Below are the code and all the weights of a small trained network. Each question names an input and a target symbol and asks about switching units off, where a switched-off unit gives its printed mean instead of its output.

import numpy as np


def w(rows, s, z=0):
    codes = np.array(rows[::2]) - 128.0
    scale = np.full(codes.shape[1], s)
    scale[-1] = z or s
    return codes * scale


def norm(h):
    return h / np.sqrt((h * h).mean(-1, keepdims=True) + 1e-5)


def f(y):
    return y / 2 * (1 + np.tanh(0.7978845608 * (y + 0.044715 * y**3)))


def softmax(a):
    e = np.exp(a - a.max(-1, keepdims=True))
    return e / e.sum(-1, keepdims=True)


def log_softmax(a):
    a = a - a.max(-1, keepdims=True)
    return a - np.log(np.exp(a).sum(-1, keepdims=True))


def net(x, mask):
    ids = ['αεζθμξτφ'.index(c) for c in x.split()]
    T = len(ids)
    res = E[ids] + P[:T]
    u = 0
    for l in range(2):
        r = norm(res)
        for j in range(2):
            rows = slice(3 * j, 3 * j + 3)
            q, k, v = (r @ M[l][rows].T for M in (Q, K, V))
            z = softmax(np.where(np.tri(T) > 0, q @ k.T / 3**0.5, -1e9)) @ v
            o = O[l][rows]
            res = res + np.where(mask[u + j], z, o[:, -1]) @ o[:, :-1]
        u += 2
        y = f(norm(res) @ A[l][:, :-1].T + A[l][:, -1])
        res = res + np.where(mask[u : u + 16], y, B[l][:, -1]) @ B[l][:, :-1]
        u += 16
    return log_softmax(norm(res)[-1] @ U[:, :-1].T + U[:, -1])


Q, K, V, O, A, B = {}, {}, {}, {}, {}, {}
E = w([
[36,85,66,159,129,153],'α',
[145,107,226,102,81,168],'ε',
[100,225,143,234,70,164],'ζ',
[161,129,43,110,47,54],'θ',
[155,65,181,166,236,4],'μ',
[254,131,137,158,78,150],'ξ',
[138,69,56,209,131,178],'τ',
[18,107,145,112,122,147],'φ',
],0.008)
P = w([
[132,231,61,35,185,180],'0',
[101,201,94,75,113,151],'1',
[107,154,109,109,94,146],'2',
[107,117,122,129,81,125],'3',
[116,90,137,139,74,109],'4',
[115,65,154,155,79,100],'5',
[123,45,172,165,73,82],'6',
[128,23,184,183,66,71],'7',
[127,1,211,204,64,52],'8',
],0.0038)
Q[0] = w([
[111,84,108,134,51,190],'0.h1',
[108,116,113,133,123,102],'0.h1',
[117,189,123,140,222,92],'0.h1',
[166,179,159,133,159,167],'0.h2',
[112,96,99,98,8,202],'0.h2',
[149,58,131,141,76,126],'0.h2',
],0.016)
K[0] = w([
[139,68,197,214,84,37],'0.h1',
[180,142,158,110,219,113],'0.h1',
[163,147,92,49,82,248],'0.h1',
[137,92,167,83,61,184],'0.h2',
[105,45,209,247,93,24],'0.h2',
[150,166,183,162,213,54],'0.h2',
],0.012)
V[0] = w([
[101,192,112,88,36,17],'0.h1',
[189,80,156,92,97,129],'0.h1',
[125,18,58,35,59,112],'0.h1',
[56,163,194,210,45,164],'0.h2',
[16,119,69,116,178,121],'0.h2',
[152,155,2,173,93,68],'0.h2',
],0.0062)
O[0] = w([
[100,199,178,98,83,51,173],'0.h1',
[111,109,111,151,76,128,103],'0.h1',
[106,136,115,47,26,129,72],'0.h1',
[73,95,165,127,114,16,254],'0.h2',
[29,152,77,113,157,136,94],'0.h2',
[144,181,2,96,162,60,133],'0.h2',
],0.0052,0.0047)
A[0] = w([
[167,128,219,65,98,164,148],'0.n1',
[19,46,94,89,142,141,5],'0.n2',
[127,101,89,40,101,254,173],'0.n3',
[110,229,132,170,73,206,89],'0.n4',
[166,125,107,169,82,144,123],'0.n5',
[92,138,127,181,57,214,102],'0.n6',
[68,124,133,87,40,141,51],'0.n7',
[119,49,16,146,109,156,101],'0.n8',
[155,64,148,127,164,107,68],'0.n9',
[99,196,108,158,124,165,108],'0.n10',
[135,68,119,180,39,187,68],'0.n11',
[99,152,84,198,150,112,132],'0.n12',
[230,100,111,153,76,146,83],'0.n13',
[56,83,209,89,141,180,73],'0.n14',
[121,137,145,139,143,108,126],'0.n15',
[98,119,136,166,132,180,137],'0.n16',
],0.0086,0.0034)
B[0] = w([
[90,22,119,194,7,235,247],'0.n1',
[78,120,209,13,100,119,197],'0.n2',
[116,254,143,109,184,236,190],'0.n3',
[26,144,182,253,93,134,205],'0.n4',
[98,180,148,129,168,109,191],'0.n5',
[66,181,85,214,142,87,227],'0.n6',
[136,201,173,98,46,106,171],'0.n7',
[74,18,67,168,45,197,207],'0.n8',
[138,58,191,196,147,152,139],'0.n9',
[143,138,134,146,75,111,167],'0.n10',
[105,130,14,180,137,173,249],'0.n11',
[23,91,167,97,126,200,254],'0.n12',
[174,247,171,185,97,79,216],'0.n13',
[176,198,211,99,189,192,221],'0.n14',
[99,131,163,134,146,194,164],'0.n15',
[87,153,122,129,186,128,183],'0.n16',
],0.0097,0.0029)
Q[1] = w([
[99,138,201,202,42,90],'1.h1',
[155,72,165,136,115,205],'1.h1',
[213,84,125,5,44,107],'1.h1',
[218,115,177,27,89,109],'1.h2',
[65,235,154,180,203,126],'1.h2',
[8,173,200,161,61,76],'1.h2',
],0.018)
K[1] = w([
[129,63,171,190,92,64],'1.h1',
[131,130,87,197,132,177],'1.h1',
[94,191,140,157,3,155],'1.h1',
[110,188,165,121,49,134],'1.h2',
[171,87,160,143,204,105],'1.h2',
[114,51,187,122,117,36],'1.h2',
],0.022)
V[1] = w([
[5,153,107,110,153,71],'1.h1',
[112,143,94,203,213,148],'1.h1',
[75,30,143,54,129,214],'1.h1',
[213,210,170,173,168,124],'1.h2',
[106,84,25,252,74,101],'1.h2',
[75,140,241,180,91,105],'1.h2',
],0.021)
O[1] = w([
[95,70,134,87,164,27,165],'1.h1',
[67,133,176,180,183,130,138],'1.h1',
[184,51,91,114,184,171,141],'1.h1',
[209,113,151,116,157,65,58],'1.h2',
[105,100,70,253,108,106,112],'1.h2',
[104,81,227,151,134,143,250],'1.h2',
],0.018,0.015)
A[1] = w([
[87,113,97,67,129,187,93],'1.n1',
[246,90,119,168,101,151,67],'1.n2',
[171,63,114,111,182,133,166],'1.n3',
[149,77,99,188,110,167,88],'1.n4',
[96,67,36,218,96,82,117],'1.n5',
[140,205,9,127,121,36,35],'1.n6',
[98,109,101,93,208,100,104],'1.n7',
[122,96,129,180,179,48,81],'1.n8',
[70,68,90,71,119,78,20],'1.n9',
[63,142,202,135,106,198,136],'1.n10',
[72,182,124,69,124,57,155],'1.n11',
[201,186,171,169,101,78,2],'1.n12',
[179,194,81,90,153,145,143],'1.n13',
[189,136,161,202,64,123,81],'1.n14',
[107,95,102,98,137,138,108],'1.n15',
[141,105,201,65,70,108,120],'1.n16',
],0.014,0.0037)
B[1] = w([
[55,101,144,96,20,127,169],'1.n1',
[198,63,126,200,52,185,152],'1.n2',
[97,243,102,107,109,115,156],'1.n3',
[145,70,86,133,176,145,172],'1.n4',
[231,88,105,74,252,68,179],'1.n5',
[244,75,96,112,45,8,164],'1.n6',
[129,157,134,182,59,132,163],'1.n7',
[163,108,176,158,85,61,162],'1.n8',
[54,212,125,172,70,196,175],'1.n9',
[185,53,115,104,78,71,248],'1.n10',
[201,75,77,125,137,184,189],'1.n11',
[30,181,114,96,51,149,148],'1.n12',
[144,145,118,207,212,70,138],'1.n13',
[148,232,161,122,50,126,178],'1.n14',
[76,149,136,138,101,136,145],'1.n15',
[179,114,80,164,201,103,181],'1.n16',
],0.02,0.011)
U = w([
[8,118,92,86,85,175,138],'α',
[212,66,158,165,105,244,60],'ε',
[76,66,202,182,144,48,149],'ζ',
[202,119,53,86,76,61,148],'θ',
[135,218,125,163,227,152,253],'μ',
[122,248,182,156,54,116,29],'ξ',
[112,63,22,149,203,156,128],'τ',
[169,121,182,2,174,153,118],'φ',
],0.0076,0.0019)

Each question gives the input, a string of symbols that net reads in full, and the target symbol t.
The units are the heads (3 rows each of Q, K, V and O) and the neurons (one row each of A and B). Each row of codes is followed by its name. A weight is (code - 128) times the scale printed after its matrix; where a second scale follows, it is the last column's (O, A, B and U).
mask holds one flag per unit, layer by layer, with each layer's heads first. A switched-off unit (its flag False) gives its mean, the last column of its rows in O or B, instead of its output. The means were averaged over made-up inputs and are rounded, as every weight is.
A unit's drop is (log p(t) with every unit on - log p(t) with that unit switched off) / (log p(t) with every unit on - log p(t) with every unit switched off).
The circuit of an input: a set's keep is (log p(t) with only the set's units on - log p(t) with every unit switched off) / (log p(t) with every unit on - log p(t) with every unit switched off). Starting from the 12 units with the biggest drops (on a tie, the unit counted first), units are removed one at a time, each time the one whose removal leaves the highest keep (on an exact tie, the one counted first), for as long as the keep stays at least 0.8.
circuit, biggest first: the units of the circuit, biggest drop first
most important unit: the unit with the biggest drop
k most important neurons: the k neurons with the biggest drops, biggest first
top k neurons in layer l: the k neurons of layer l with the biggest drops, biggest first
heads that matter: for each layer, one digit per head in row order, 1 if its drop is at least 0.15 and else 0, layers parted by /
input ε ε μ τ α θ φ, target ε: circuit, biggest first : [1.h1, 0.h2]
input α τ τ ζ ε μ ζ, target α: heads that matter : 11 / 01
input ξ φ ε φ θ ζ ζ α ζ, target α: heads that matter : 00 / 11
input θ ζ α μ ζ θ ε, target θ: heads that matter : 11 / 01
input ξ ζ μ ε ζ ζ α α, target ξ: most important unit : 0.h2
input ε ξ α ε φ, target φ: circuit, biggest first : [1.h2, 0.n14]
input ε ζ μ ε ζ τ φ, target ε: circuit, biggest first : [0.h2, 1.h1]
input α τ θ μ θ θ φ φ, target α: heads that matter : 01 / 00
input α ζ ζ ζ τ ζ, target τ: heads that matter : 00 / 01
input ζ ζ θ ε α τ ζ ε ζ, target ε: heads that matter : 00 / 10
input μ θ ξ, target μ: heads that matter : 01 / 11
input μ ζ ζ ε ζ θ φ ζ, target μ: 3 most important neurons : [0.n4, 0.n6, 0.n1]
input τ ε ξ ζ ε μ ζ ζ ξ, target τ: heads that matter : 11 / 01
input α ε ε μ ζ ξ, target α: most important neuron : [0.n2]
input θ ζ ζ ζ ζ ζ ξ ζ, target ξ: 2 most important neurons : [0.n9, 0.n12]
input ζ ξ ε ε ε α, target α: heads that matter : 00 / 01
input ζ ζ α, target α: heads that matter : 01 / 01
input θ ε ε θ, target ε: top 3 neurons in layer 0 : [0.n1, 0.n7, 0.n4]
input φ μ ζ ε ζ ζ θ φ α, target φ: heads that matter : 01 / 01
input φ φ θ ζ θ ζ θ τ, target τ: most important unit : 1.h2
input θ α θ, target α: top 2 neurons in layer 1 : [1.n9, 1.n10]
input ξ μ ζ ε ζ α ζ ζ ε, target ξ: heads that matter : 01 / 10
input ξ ζ ζ φ ε ξ θ ε, target ξ: heads that matter : 10 / 10
input ξ μ ε ε τ α ζ, target ξ: heads that matter : 01 / 10
input α μ ζ μ ξ φ ζ μ θ, target α: 3 most important neurons : [0.n13, 0.n2, 0.n1]
input φ ε φ α α ξ, target ξ: 2 most important neurons : [0.n14, 0.n13]
input τ ζ ζ ζ ζ ζ μ ζ φ, target τ: most important unit : 0.h2
input ζ φ θ, target θ: heads that matter : 10 / 00
input φ θ θ ε θ, target ε: 3 most important neurons : [0.n1, 0.n7, 1.n2]
input φ τ ζ α ζ α ζ μ, target φ: top 2 neurons in layer 0 : [0.n1, 0.n8]
